Below are the code and all the weights of a small trained network. Each question names an input and a target symbol and asks about switching units off, where a switched-off unit gives its printed mean instead of its output.

import numpy as np


def w(rows, s, z=0):
    codes = np.array(rows[::2]) - 128.0
    scale = np.full(codes.shape[1], s)
    scale[-1] = z or s
    return codes * scale


def f(y):
    return y / 2 * (1 + np.tanh(0.7978845608 * (y + 0.044715 * y**3)))


def softmax(a):
    e = np.exp(a - a.max(-1, keepdims=True))
    return e / e.sum(-1, keepdims=True)


def log_softmax(a):
    a = a - a.max(-1, keepdims=True)
    return a - np.log(np.exp(a).sum(-1, keepdims=True))


def net(x, mask):
    ids = ['Παβζηθλμσ'.index(c) for c in x.split()]
    T = len(ids)
    res = E[ids] + P[:T]
    r = res
    for j in range(3):
        rows = slice(2 * j, 2 * j + 2)
        q, k, v = (r @ M[0][rows].T for M in (Q, K, V))
        z = softmax(np.where(np.tri(T) > 0, q @ k.T / 2**0.5, -1e9)) @ v
        o = O[0][rows]
        res = res + np.where(mask[j], z, o[:, -1]) @ o[:, :-1]
    y = f(res @ A[0][:, :-1].T + A[0][:, -1])
    res = res + np.where(mask[3:11], y, B[0][:, -1]) @ B[0][:, :-1]
    return log_softmax(res[-1] @ U[:, :-1].T + U[:, -1])


Q, K, V, O, A, B = {}, {}, {}, {}, {}, {}
E = w([
[129,104,25,145,96,115],'Π',
[161,141,46,79,219,117],'α',
[96,160,137,189,112,249],'β',
[110,145,154,234,174,94],'ζ',
[120,204,126,194,130,191],'η',
[236,99,95,133,134,171],'θ',
[181,90,130,26,103,98],'λ',
[136,168,185,59,140,187],'μ',
[147,41,71,113,68,189],'σ',
],0.019)
P = w([
[86,121,91,52,49,100],'0',
[233,111,176,160,46,148],'1',
[49,119,82,50,129,98],'2',
[208,82,163,133,158,155],'3',
[11,129,72,66,201,96],'4',
[174,52,139,121,255,158],'5',
],0.0088)
Q[0] = w([
[152,108,97,166,142,5],'head 0',
[70,146,181,185,156,181],'head 0',
[104,189,79,254,146,123],'head 1',
[85,130,104,153,73,131],'head 1',
[29,149,135,133,180,127],'head 2',
[112,49,173,208,120,43],'head 2',
],0.043)
K[0] = w([
[181,116,77,149,128,3],'head 0',
[37,186,203,193,99,121],'head 0',
[74,198,90,249,184,138],'head 1',
[77,127,129,160,120,214],'head 1',
[69,202,126,197,198,151],'head 2',
[158,88,178,239,40,57],'head 2',
],0.036)
V[0] = w([
[96,74,169,142,198,143],'head 0',
[192,229,57,88,33,96],'head 0',
[164,70,134,56,175,189],'head 1',
[122,2,207,131,224,156],'head 1',
[161,171,90,111,42,165],'head 2',
[108,56,151,124,177,117],'head 2',
],0.0093)
O[0] = w([
[122,150,165,183,103,147,95],'head 0',
[131,98,53,44,186,109,150],'head 0',
[158,180,80,96,1,228,107],'head 1',
[120,38,140,57,151,192,7],'head 1',
[73,110,171,168,191,176,254],'head 2',
[138,119,98,92,104,96,29],'head 2',
],0.0063,0.0037)
A[0] = w([
[91,178,116,41,104,134,74],'neuron 0',
[187,78,197,109,81,144,2],'neuron 1',
[45,212,164,88,160,88,85],'neuron 2',
[61,120,214,134,68,91,132],'neuron 3',
[178,139,223,118,78,150,28],'neuron 4',
[5,114,103,79,37,74,33],'neuron 5',
[74,66,61,174,61,97,108],'neuron 6',
[42,180,108,91,189,159,130],'neuron 7',
],0.014,0.0047)
B[0] = w([
[102,184,171,123,176,114,165],'neuron 0',
[110,224,99,203,40,16,164],'neuron 1',
[169,148,127,158,229,243,205],'neuron 2',
[75,50,98,27,101,85,154],'neuron 3',
[143,37,191,74,196,161,166],'neuron 4',
[249,81,102,217,66,144,146],'neuron 5',
[37,110,228,83,198,140,153],'neuron 6',
[130,110,160,117,19,24,254],'neuron 7',
],0.013,0.0096)
U = w([
[12,159,115,132,74,130,142],'Π',
[125,217,146,240,213,93,172],'α',
[149,59,182,156,157,201,73],'β',
[50,145,99,93,234,86,192],'ζ',
[147,174,213,56,182,112,48],'η',
[237,96,122,155,104,92,82],'θ',
[164,57,180,167,176,3,33],'λ',
[121,199,121,75,170,22,93],'μ',
[125,153,27,51,172,172,254],'σ',
],0.0057,0.0048)

Each question gives the input, a string of symbols that net reads in full, and the target symbol t.
The units are the heads (2 rows each of Q, K, V and O) and the neurons (one row each of A and B). Each row of codes is followed by its name. A weight is (code - 128) times the scale printed after its matrix; where a second scale follows, it is the last column's (O, A, B and U).
mask holds one flag per unit, heads first, then neurons. A switched-off unit (its flag False) gives its mean, the last column of its rows in O or B, instead of its output. The means were averaged over made-up inputs and are rounded, as every weight is.
A unit's drop is (log p(t) with every unit on - log p(t) with that unit switched off) / (log p(t) with every unit on - log p(t) with every unit switched off).
The circuit of an input: a set's keep is (log p(t) with only the set's units on - log p(t) with every unit switched off) / (log p(t) with every unit on - log p(t) with every unit switched off). Starting from all 11 units, units are removed one at a time, each time the one whose removal leaves the highest keep (on an exact tie, the one counted first), for as long as the keep stays at least 0.8.
circuit, biggest first: the units of the circuit, biggest drop first
k most important neurons: the k neurons with the biggest drops, biggest first
heads that matter: for each layer, one digit per head in row order, 1 if its drop is at least 0.15 and else 0, layers parted by /
drop of u: that unit's drop, to one decimal
input η μ η ζ σ σ, target Π: heads that matter => 010
input λ Π α, target μ: circuit, biggest first => (neuron 0; neuron 7; head 1)
input β σ β η Π, target λ: 4 most important neurons => (neuron 5; neuron 6; neuron 7; neuron 2)
input η β ζ, target ζ: heads that matter => 110
input σ Π μ α, target σ: heads that matter => 010
input θ η β η θ, target σ: 3 most important neurons => (neuron 7; neuron 1; neuron 6)
input β η β μ β η, target β: circuit, biggest first => (head 1; neuron 1)
input β α λ η β Π, target ζ: circuit, biggest first => (neuron 6; neuron 7)
input η β η β μ, target η: 2 most important neurons => (neuron 0; neuron 4)
input η σ η η θ, target σ: circuit, biggest first => (neuron 7; head 1)
input η η σ, target β: circuit, biggest first => (neuron 5; neuron 6)
input η η β β β α, target σ: heads that matter => 011
input η α Π η β λ, target μ: heads that matter => 011
input Π η Π, target λ: heads that matter => 100
input θ η η Π, target ζ: 2 most important neurons => (neuron 6; neuron 7)
input θ η μ β η σ, target Π: 2 most important neurons => (neuron 1; neuron 2)
input η β η η β η, target β: most important neuron => (neuron 1)
input β ζ η μ σ, target β: drop of neuron 5 => 1.3
input μ λ μ β ζ, target ζ: drop of neuron 3 => 1.0
input σ Π λ, target θ: drop of head 1 => 0.1
